Here is a tiny trained network, its code and every weight. The questions are about switching its units off for an input and a target symbol, where a switched-off unit gives its printed mean instead of its output.

import numpy as np


def w(rows, s, z=0):
    codes = np.array(rows[::2]) - 128.0
    scale = np.full(codes.shape[1], s)
    scale[-1] = z or s
    return codes * scale


def f(y):
    return y / 2 * (1 + np.tanh(0.7978845608 * (y + 0.044715 * y**3)))


def softmax(a):
    e = np.exp(a - a.max(-1, keepdims=True))
    return e / e.sum(-1, keepdims=True)


def log_softmax(a):
    a = a - a.max(-1, keepdims=True)
    return a - np.log(np.exp(a).sum(-1, keepdims=True))


def net(x, mask):
    ids = ['ΘΨαζλμξπτ'.index(c) for c in x.split()]
    T = len(ids)
    res = E[ids] + P[:T]
    r = res
    for j in range(3):
        rows = slice(2 * j, 2 * j + 2)
        q, k, v = (r @ M[0][rows].T for M in (Q, K, V))
        z = softmax(np.where(np.tri(T) > 0, q @ k.T / 2**0.5, -1e9)) @ v
        o = O[0][rows]
        res = res + np.where(mask[j], z, o[:, -1]) @ o[:, :-1]
    y = f(res @ A[0][:, :-1].T + A[0][:, -1])
    res = res + np.where(mask[3:19], y, B[0][:, -1]) @ B[0][:, :-1]
    return log_softmax(res[-1] @ U[:, :-1].T + U[:, -1])


Q, K, V, O, A, B = {}, {}, {}, {}, {}, {}
E = w([
[148,93,86,157],'Θ',
[103,105,76,157],'Ψ',
[221,114,133,131],'α',
[87,80,98,141],'ζ',
[169,179,163,10],'λ',
[65,138,64,159],'μ',
[132,66,117,127],'ξ',
[39,109,81,140],'π',
[57,253,199,224],'τ',
],0.02)
P = w([
[2,88,72,61],'0',
[89,131,39,149],'1',
[142,120,73,174],'2',
[155,124,90,199],'3',
[162,127,108,208],'4',
[165,124,121,224],'5',
[163,129,129,229],'6',
[158,127,137,237],'7',
[157,134,140,245],'8',
],0.0064)
Q[0] = w([
[71,36,167,243],'h1',
[174,157,9,215],'h1',
[143,146,44,181],'h2',
[178,159,32,133],'h2',
[166,255,122,99],'h3',
[114,239,168,119],'h3',
],0.0087)
K[0] = w([
[132,4,48,181],'h1',
[107,247,202,254],'h1',
[90,71,183,244],'h2',
[169,43,109,208],'h2',
[206,60,21,43],'h3',
[117,64,39,115],'h3',
],0.0064)
V[0] = w([
[164,131,125,73],'h1',
[118,224,125,63],'h1',
[134,254,230,114],'h2',
[164,87,99,97],'h2',
[86,116,120,207],'h3',
[164,72,6,100],'h3',
],0.0097)
O[0] = w([
[230,169,109,183,106],'h1',
[93,78,25,114,115],'h1',
[191,194,88,254,1],'h2',
[60,103,136,132,154],'h2',
[188,165,192,100,161],'h3',
[117,44,58,228,196],'h3',
],0.0081,0.0055)
A[0] = w([
[237,164,127,136,122],'n1',
[167,99,108,122,158],'n2',
[21,192,154,153,170],'n3',
[89,36,93,116,142],'n4',
[203,141,122,213,93],'n5',
[107,70,87,116,136],'n6',
[184,131,114,90,171],'n7',
[101,146,41,103,185],'n8',
[179,43,220,124,138],'n9',
[176,108,169,74,2],'n10',
[50,110,129,40,149],'n11',
[69,103,79,114,238],'n12',
[134,112,135,188,143],'n13',
[63,61,209,161,99],'n14',
[138,224,143,199,143],'n15',
[197,93,93,3,92],'n16',
],0.012,0.0071)
B[0] = w([
[150,128,129,254,176],'n1',
[150,101,117,98,167],'n2',
[212,51,146,87,187],'n3',
[95,100,156,108,253],'n4',
[145,178,98,154,175],'n5',
[95,138,170,91,209],'n6',
[90,47,183,178,170],'n7',
[138,121,202,118,179],'n8',
[167,197,141,184,213],'n9',
[9,176,70,139,141],'n10',
[194,234,57,175,226],'n11',
[146,119,199,172,231],'n12',
[114,187,79,98,155],'n13',
[148,65,104,140,208],'n14',
[93,46,93,72,176],'n15',
[17,61,109,93,195],'n16',
],0.0084,0.013)
U = w([
[24,174,69,113,72],'Θ',
[113,194,90,73,118],'Ψ',
[28,80,202,89,167],'α',
[100,239,162,119,113],'ζ',
[129,146,123,199,187],'λ',
[254,252,171,190,120],'μ',
[13,208,140,206,2],'ξ',
[170,194,122,42,118],'π',
[169,102,27,44,71],'τ',
],0.0084,0.009)

Each question gives the input, a string of symbols that net reads in full, and the target symbol t.
The units are the heads (2 rows each of Q, K, V and O) and the neurons (one row each of A and B). Each row of codes is followed by its name. A weight is (code - 128) times the scale printed after its matrix; where a second scale follows, it is the last column's (O, A, B and U).
mask holds one flag per unit, heads first, then neurons. A switched-off unit (its flag False) gives its mean, the last column of its rows in O or B, instead of its output. The means were averaged over made-up inputs and are rounded, as every weight is.
A unit's drop is (log p(t) with every unit on - log p(t) with that unit switched off) / (log p(t) with every unit on - log p(t) with every unit switched off).
The circuit of an input: a set's keep is (log p(t) with only the set's units on - log p(t) with every unit switched off) / (log p(t) with every unit on - log p(t) with every unit switched off). Starting from the 12 units with the biggest drops (on a tie, the unit counted first), units are removed one at a time, each time the one whose removal leaves the highest keep (on an exact tie, the one counted first), for as long as the keep stays at least 0.8.
units of the circuit, in order: the units of the circuit, biggest drop first
most important unit: the unit with the biggest drop
top k neurons: the k neurons with the biggest drops, biggest first
heads that matter: for each layer, one digit per head in row order, 1 if its drop is at least 0.15 and else 0, layers parted by /
drop of u: that unit's drop, to one decimal
input Ψ ζ τ Θ ζ, target ζ: top 2 neurons => [n11; n10]
input Θ Θ λ Θ α τ λ τ, target λ: heads that matter => 011
input Ψ ζ τ α α Θ π, target π: units of the circuit, in order => [h3; n3]
input λ ζ α, target α: units of the circuit, in order => [n11]
input α τ ζ μ, target μ: heads that matter => 101
input α λ λ λ α Ψ τ Θ, target Θ: top 2 neurons => [n16; n10]
input τ α α α ξ τ, target λ: heads that matter => 010
input τ ξ ξ, target ξ: heads that matter => 001
input ζ λ Θ α, target α: top 2 neurons => [n11; n16]
input ζ ξ μ ζ λ ζ ξ λ ξ, target μ: top 2 neurons => [n9; n16]
input τ π μ α π λ λ α ξ, target ξ: top 3 neurons => [n10; n16; n1]
input π τ ζ ζ α λ Θ, target Θ: top 2 neurons => [n16; n11]
input ξ ζ τ Θ π α ζ Ψ μ, target μ: top 2 neurons => [n11; n16]
input λ ξ Θ, target α: most important unit => n4
input λ α Ψ Θ μ, target α: top 2 neurons => [n9; n4]
input α λ Ψ ξ Θ λ, target λ: top 2 neurons => [n1; n11]
input α μ λ Θ, target α: drop of h3 => 0.2
input α α α Ψ, target α: drop of h3 => 0.5
input λ λ λ λ, target μ: drop of n5 => 0.4
input α π ξ λ, target α: most important unit => n11
